Below is a small trained network, with its code and all its weights. Each question gives an input and a class and asks what happens when units are switched off, that is, made to give their printed mean instead of their output.

import numpy as np


def w(rows, s, z=0):
    codes = np.array(rows[::2]) - 128.0
    scale = np.full(codes.shape[1], s)
    scale[-1] = z or s
    return codes * scale


def norm(h):
    return h / np.sqrt((h * h).mean(-1, keepdims=True) + 1e-5)


def f(y):
    return np.maximum(y, 0)


def log_softmax(a):
    a = a - a.max(-1, keepdims=True)
    return a - np.log(np.exp(a).sum(-1, keepdims=True))


def net(x, mask):
    res = np.array(x, float).reshape(1, 7) / 4 @ E
    u = 0
    for l in range(3):
        y = f(norm(res) @ A[l][:, :-1].T + A[l][:, -1])
        res = res + np.where(mask[u : u + 10], y, B[l][:, -1]) @ B[l][:, :-1]
        u += 10
    return log_softmax(norm(res)[-1] @ U[:, :-1].T + U[:, -1])


A, B = {}, {}
E = w([
[255,168,75,133],'x0',
[124,151,51,24],'x1',
[129,130,129,127],'x2',
[131,128,130,125],'x3',
[129,128,129,126],'x4',
[129,127,128,128],'x5',
[164,14,133,134],'x6',
],0.009)
A[0] = w([
[132,187,90,178,16],'0.n0',
[128,176,140,162,14],'0.n1',
[222,169,92,3,162],'0.n2',
[52,60,101,124,40],'0.n3',
[46,196,157,156,140],'0.n4',
[36,89,83,32,123],'0.n5',
[84,76,49,199,57],'0.n6',
[130,183,71,134,25],'0.n7',
[183,102,254,223,252],'0.n8',
[222,54,67,159,20],'0.n9',
],0.0094,0.0023)
B[0] = w([
[101,78,211,97,156],'0.n0',
[120,110,68,99,148],'0.n1',
[62,96,66,254,247],'0.n2',
[89,121,149,119,170],'0.n3',
[167,52,153,153,216],'0.n4',
[105,85,99,248,220],'0.n5',
[154,81,102,36,144],'0.n6',
[200,114,193,126,165],'0.n7',
[83,120,40,189,254],'0.n8',
[74,114,214,26,200],'0.n9',
],0.007,0.0068)
A[1] = w([
[90,247,157,126,69],'1.n0',
[60,95,159,99,68],'1.n1',
[56,128,151,100,4],'1.n2',
[214,95,88,129,116],'1.n3',
[119,183,131,124,134],'1.n4',
[233,170,125,105,108],'1.n5',
[131,72,68,66,47],'1.n6',
[53,172,95,92,79],'1.n7',
[199,173,116,151,162],'1.n8',
[99,202,157,165,197],'1.n9',
],0.014,0.0037)
B[1] = w([
[166,32,169,57,171],'1.n0',
[94,246,67,98,237],'1.n1',
[80,179,165,208,177],'1.n2',
[45,238,231,84,216],'1.n3',
[137,73,111,82,151],'1.n4',
[69,173,231,148,155],'1.n5',
[146,116,108,143,195],'1.n6',
[90,26,99,164,178],'1.n7',
[40,141,158,137,201],'1.n8',
[199,2,120,79,253],'1.n9',
],0.0081,0.0046)
A[2] = w([
[174,106,146,181,14],'2.n0',
[194,190,124,167,152],'2.n1',
[25,58,129,141,170],'2.n2',
[185,187,162,132,175],'2.n3',
[95,94,135,144,127],'2.n4',
[53,180,166,129,119],'2.n5',
[110,138,203,199,5],'2.n6',
[124,147,60,186,69],'2.n7',
[247,108,104,106,192],'2.n8',
[131,145,54,94,161],'2.n9',
],0.012,0.0024)
B[2] = w([
[147,143,52,150,139],'2.n0',
[10,135,163,119,130],'2.n1',
[177,170,161,94,253],'2.n2',
[99,176,168,20,132],'2.n3',
[168,143,147,77,177],'2.n4',
[145,180,112,152,170],'2.n5',
[121,86,64,138,163],'2.n6',
[217,156,80,128,164],'2.n7',
[188,135,171,96,134],'2.n8',
[104,84,123,189,143],'2.n9',
],0.011,0.015)
U = w([
[25,242,216,137,119],'0',
[85,82,50,217,156],'1',
[167,90,221,8,1],'2',
[147,175,128,128,188],'3',
[148,176,128,118,172],'4',
[151,176,135,120,131],'5',
[146,172,132,121,118],'6',
],0.012,0.0042)

Each question gives the input, the list of numbers given to net, and the class t.
The units are the neurons (one row each of A and B). Each row of codes is followed by its name. A weight is (code - 128) times the scale printed after its matrix; where a second scale follows, it is the last column's (A, B and U).
mask holds one flag per neuron, layer by layer. A switched-off neuron (its flag False) gives its mean, the last column of its row in B, instead of its output. The means were averaged over made-up inputs and are rounded, as every weight is.
A unit's drop is (log p(t) with every unit on - log p(t) with that unit switched off) / (log p(t) with every unit on - log p(t) with every unit switched off).
The circuit of an input: a set's keep is (log p(t) with only the set's units on - log p(t) with every unit switched off) / (log p(t) with every unit on - log p(t) with every unit switched off). Starting from the 12 units with the biggest drops (on a tie, the unit counted first), units are removed one at a time, each time the one whose removal leaves the highest keep (on an exact tie, the one counted first), for as long as the keep stays at least 0.8.
circuit, biggest first: the units of the circuit, biggest drop first
most important unit: the unit with the biggest drop
k most important neurons: the k neurons with the biggest drops, biggest first
top k neurons in layer l: the k neurons of layer l with the biggest drops, biggest first
input [-8,0,-6,-3,-4,3,8], class 0: circuit, biggest first => [1.n9, 1.n1, 0.n4]
input [6,-7,2,-7,6,1,-2], class 1: circuit, biggest first => [2.n2]
input [3,-8,-4,8,4,3,-2], class 1: circuit, biggest first => [2.n2, 2.n6]
input [-6,-5,2,4,-1,1,6], class 0: 2 most important neurons => [1.n9, 0.n2]
input [7,-8,1,3,-7,-2,-1], class 1: 2 most important neurons => [0.n8, 2.n6]
input [7,1,-5,-7,-6,6,4], class 0: 2 most important neurons => [1.n3, 0.n5]
input [-3,5,3,2,-5,1,-4], class 1: 4 most important neurons => [1.n3, 0.n5, 0.n9, 1.n7]
input [-4,-3,1,-1,0,5,-6], class 2: 3 most important neurons => [1.n9, 0.n2, 0.n5]
input [5,7,-6,1,3,-5,-5], class 1: circuit, biggest first => [2.n9, 2.n2]
input [5,6,-6,3,-6,6,-2], class 1: 3 most important neurons => [0.n2, 2.n2, 2.n9]
input [5,4,-3,3,6,3,-7], class 2: 4 most important neurons => [0.n8, 1.n0, 1.n9, 0.n5]
input [5,-3,6,-5,3,2,-7], class 2: circuit, biggest first => [1.n9, 0.n5, 1.n0]
input [-6,-2,5,7,3,6,-2], class 3: top 2 neurons in layer 1 => [1.n3, 1.n8]
input [2,-3,3,-7,-6,-7,7], class 2: circuit, biggest first => [0.n9]
input [-6,2,3,-7,6,4,-5], class 3: 4 most important neurons => [0.n4, 0.n9, 0.n5, 1.n3]
input [-3,-4,-1,-7,-8,-2,-3], class 6: 2 most important neurons => [0.n2, 0.n5]
input [3,-2,4,-3,2,2,-6], class 2: 2 most important neurons => [0.n5, 1.n9]
input [8,6,-4,-3,-6,-8,3], class 0: 2 most important neurons => [1.n3, 0.n8]
input [-2,-2,2,-3,2,7,8], class 2: top 2 neurons in layer 0 => [0.n6, 0.n2]
input [-3,6,-1,6,-5,2,0], class 1: circuit, biggest first => [0.n5]
input [-5,-3,-5,4,-7,-7,-2], class 5: top 2 neurons in layer 1 => [1.n3, 1.n8]
input [-5,6,6,-4,4,4,-5], class 1: 2 most important neurons => [0.n5, 1.n3]
input [-3,8,4,3,0,-2,-8], class 1: 2 most important neurons => [1.n7, 1.n3]
input [0,-5,0,4,8,-2,-8], class 2: 3 most important neurons => [0.n2, 0.n5, 1.n9]
input [6,1,-4,-4,5,-1,-5], class 0: top 3 neurons in layer 0 => [0.n8, 0.n7, 0.n5]
input [-3,-3,2,8,2,1,-5], class 3: 3 most important neurons => [0.n4, 1.n0, 1.n1]
input [-7,0,4,5,-6,2,3], class 0: most important unit => 0.n3
input [-5,7,7,-3,3,-2,-2], class 1: top 2 neurons in layer 0 => [0.n5, 0.n9]
input [1,7,-3,1,-2,-3,6], class 1: top 3 neurons in layer 0 => [0.n2, 0.n4, 0.n7]
